Below are the code and all the weights of a small trained network. Each question names an input and a class and asks about switching units off, where a switched-off unit gives its printed mean instead of its output.

import numpy as np


def w(rows, s, z=0):
    codes = np.array(rows[::2]) - 128.0
    scale = np.full(codes.shape[1], s)
    scale[-1] = z or s
    return codes * scale


def f(y):
    return y / 2 * (1 + np.tanh(0.7978845608 * (y + 0.044715 * y**3)))


def log_softmax(a):
    a = a - a.max(-1, keepdims=True)
    return a - np.log(np.exp(a).sum(-1, keepdims=True))


def net(x, mask):
    res = np.array(x, float).reshape(1, 8) / 4 @ E
    y = f(res @ A[0][:, :-1].T + A[0][:, -1])
    res = res + np.where(mask, y, B[0][:, -1]) @ B[0][:, :-1]
    return log_softmax(res[-1] @ U[:, :-1].T + U[:, -1])


A, B = {}, {}
E = w([
[216,154,46,40,18,159,123,80],'x0',
[58,97,120,38,118,155,170,254],'x1',
[169,120,23,185,124,103,168,140],'x2',
[181,94,78,160,78,60,209,140],'x3',
[51,97,182,136,60,80,105,148],'x4',
[84,124,165,152,162,137,105,69],'x5',
[115,51,156,169,23,187,13,133],'x6',
[156,43,80,128,148,164,105,146],'x7',
],0.0082)
A[0] = w([
[156,74,72,93,63,226,150,137,124],'neuron 0',
[116,67,156,133,1,46,80,116,203],'neuron 1',
[61,87,134,105,204,106,133,204,171],'neuron 2',
[74,102,176,142,184,172,191,213,164],'neuron 3',
[122,25,168,163,77,110,124,108,146],'neuron 4',
[222,120,74,53,62,178,155,140,159],'neuron 5',
[157,33,66,193,57,136,173,67,210],'neuron 6',
[93,91,149,184,121,54,109,110,117],'neuron 7',
[42,150,200,62,207,179,68,145,253],'neuron 8',
[79,97,166,173,151,128,68,47,229],'neuron 9',
[98,50,133,119,150,81,195,208,192],'neuron 10',
[119,86,168,103,87,140,223,206,241],'neuron 11',
[138,154,153,56,14,113,129,118,168],'neuron 12',
[105,142,132,83,53,160,195,144,186],'neuron 13',
[188,207,151,166,198,117,180,99,201],'neuron 14',
],0.0089,0.0045)
B[0] = w([
[136,173,110,100,152,168,79,186,219],'neuron 0',
[163,126,193,138,62,143,185,166,254],'neuron 1',
[93,78,96,138,164,157,116,125,220],'neuron 2',
[131,59,123,126,152,108,81,75,223],'neuron 3',
[170,94,152,154,67,138,127,168,208],'neuron 4',
[124,194,71,104,149,122,95,174,253],'neuron 5',
[173,214,100,208,134,186,133,146,254],'neuron 6',
[145,106,89,179,137,168,96,100,185],'neuron 7',
[48,73,196,87,171,135,50,64,251],'neuron 8',
[204,117,226,188,107,187,129,72,230],'neuron 9',
[133,22,70,124,161,117,146,204,244],'neuron 10',
[77,82,73,84,105,100,145,206,241],'neuron 11',
[91,183,168,110,66,29,110,159,213],'neuron 12',
[50,127,96,61,119,51,124,180,200],'neuron 13',
[114,131,62,142,158,85,192,1,244],'neuron 14',
],0.0082,0.0099)
U = w([
[164,126,159,179,82,183,145,118,34],'0',
[157,188,109,91,127,166,89,159,185],'1',
[106,25,98,82,149,117,137,132,120],'2',
[74,148,164,72,32,53,123,168,52],'3',
[97,121,214,90,158,158,78,45,107],'4',
[162,160,70,137,145,94,248,57,253],'5',
],0.012,0.0014)

Each question gives the input, the list of numbers given to net, and the class t.
The units are the neurons (one row each of A and B). Each row of codes is followed by its name. A weight is (code - 128) times the scale printed after its matrix; where a second scale follows, it is the last column's (A, B and U).
mask holds one flag per neuron, in row order. A switched-off neuron (its flag False) gives its mean, the last column of its row in B, instead of its output. The means were averaged over made-up inputs and are rounded, as every weight is.
A unit's drop is (log p(t) with every unit on - log p(t) with that unit switched off) / (log p(t) with every unit on - log p(t) with every unit switched off).
The circuit of an input: a set's keep is (log p(t) with only the set's units on - log p(t) with every unit switched off) / (log p(t) with every unit on - log p(t) with every unit switched off). Starting from the 12 units with the biggest drops (on a tie, the unit counted first), units are removed one at a time, each time the one whose removal leaves the highest keep (on an exact tie, the one counted first), for as long as the keep stays at least 0.8.
units of the circuit, in order: the units of the circuit, biggest drop first
unit that matters most: the unit with the biggest drop
top k neurons: the k neurons with the biggest drops, biggest first
drop when u is switched off: that unit's drop, to one decimal
input [-8,7,-1,-2,-3,6,6,0], class 4: top neuron	neuron 8
input [5,-6,-4,1,-4,0,0,1], class 5: units of the circuit, in order	neuron 14; neuron 8
input [0,-4,6,3,6,-8,6,8], class 0: top 2 neurons	neuron 1; neuron 4
input [-6,-4,-6,7,7,-3,-2,-5], class 2: units of the circuit, in order	neuron 10; neuron 7
input [0,3,-6,-1,-4,3,-7,1], class 4: top 2 neurons	neuron 8; neuron 10
input [-3,-3,0,-5,-1,-7,-3,6], class 4: top 3 neurons	neuron 11; neuron 10; neuron 13
input [-7,-6,3,0,-1,2,3,-2], class 0: units of the circuit, in order	neuron 8; neuron 9
input [-5,2,2,4,0,-3,5,-7], class 2: units of the circuit, in order	neuron 12; neuron 10
input [1,-6,4,-8,6,-3,-6,-1], class 5: top 3 neurons	neuron 14; neuron 8; neuron 3
input [-6,5,-8,1,3,-3,4,-7], class 2: top 2 neurons	neuron 11; neuron 10
input [6,1,-4,-7,-8,1,-7,8], class 4: top 3 neurons	neuron 8; neuron 6; neuron 11
input [8,5,7,-1,6,6,-2,4], class 3: top 2 neurons	neuron 12; neuron 13
input [-3,-2,-5,0,8,-1,-8,1], class 2: top 3 neurons	neuron 10; neuron 2; neuron 6
input [2,-3,-8,8,-2,-6,4,0], class 3: unit that matters most	neuron 12
input [4,-3,0,-2,-1,-4,0,-5], class 3: top 4 neurons	neuron 12; neuron 6; neuron 9; neuron 7
input [-4,-8,-6,1,-6,-8,2,0], class 5: top 2 neurons	neuron 8; neuron 14
input [-6,5,2,4,-8,8,6,-8], class 4: drop when neuron 8 is switched off	0.2
input [-1,-1,7,2,-8,-3,6,-1], class 1: drop when neuron 13 is switched off	0.0
input [-7,8,-4,-6,-5,3,7,6], class 4: drop when neuron 8 is switched off	2.2
input [1,0,-7,-4,-1,-5,2,7], class 4: units of the circuit, in order	neuron 8
